[[111 124 114 135 129 129 124 102 129 138 141 124 143 121 128 126]
 [111 123 117 130 127 127 122 109 130 140 142 125 147 130 129 128]]
=>
[[111 114 129 124 129 141 143 128]
 [111 117 127 122 130 142 147 129]]

[[126 125 130 135 125 127 132 131]
 [130 135 129 133 126 134 152 128]
 [129 133 134 135 129 131 111 128]
 [123 138 124 125 133 123 129 124]
 [130 131 130 131 129 129 136 128]
 [134 140 124 123 138 127 110 125]
 [133 140 125 124 139 127 134 125]
 [128 127 125 125 128 130 136 129]]
=>
[[126 130 125 132]
 [130 129 126 152]
 [129 134 129 111]
 [123 124 133 129]
 [130 130 129 136]
 [134 124 138 110]
 [133 125 139 134]
 [128 125 128 136]]

[[130 125 138 134 148 119 141 127 128 125 148]
 [127 137 124 144 119 146 138 137 143 125 132]
 [128 116 120 129 125 130 102 113 122 129 121]
 [132 129 135 148 139 128 143 125 134 129 148]
 [125 141 124 130 114 144 139 144 141 126 122]
 [128 116 120 129 124 129 101 113 122 129 121]
 [125 122 135 119 152 119 132 131 125 117 142]
 [134 132 131 120 113 115 131 121 117 145 112]]
=>
[[130 138 148 141 128 148]
 [127 124 119 138 143 132]
 [128 120 125 102 122 121]
 [132 135 139 143 134 148]
 [125 124 114 139 141 122]
 [128 120 124 101 122 121]
 [125 135 152 132 125 142]
 [134 131 113 131 117 112]]

[[146 152 141 127 132 136]
 [133 137 146 152 131 127]
 [132 105 124 140 133 122]
 [111 108 113 127 126 115]]
=>
[[146 141 132]
 [133 146 131]
 [132 124 133]
 [111 113 126]]

[[129 114 140 139 121 143 123 122 135 133]
 [140 138 121 143 125 121 135 133 139 106]]
=>
[[129 140 121 123 135]
 [140 121 125 135 139]]

[[135 118 143 122 121 126 149 138]
 [124 114 129 116 131 121 141 138]
 [128 142 123 139 115 136 121 121]
 [127 114 133 117 141 120 136 135]
 [132 142 126 140 125 135 115 118]]
=>
[[135 143 121 149]
 [124 129 131 141]
 [128 123 115 121]
 [127 133 141 136]
 [132 126 125 115]]
---
[[139 129 108]
 [126 120 148]
 [123 113 116]
 [112 124 150]]
=>
[[126 120 148]
 [123 113 116]]

[[126 156 131 129 124]
 [124 142 130 129 126]
 [125 124 128 127 133]
 [125 129 127 127 133]
 [124 142 129 126 122]]
=>
[[124 142 130]
 [125 124 128]]

[[109 142 114 147]
 [107 137 117 150]
 [114 143 112 144]]
=>
[[107 137 117]
 [114 143 112]]

[[121 121 152]
 [128 128 129]
 [126 126 138]
 [125 125 143]]
=>
[[128 128 129]
 [126 126 138]]

[[157 100 147]
 [129 130 126]
 [142 112 137]]
=>
[[129 130 126]
 [142 112 137]]

[[102 129 122 151 141]
 [157 111 145 100 118]
 [117 122 131 134 136]]
=>
[[157 111 145]
 [117 122 131]]
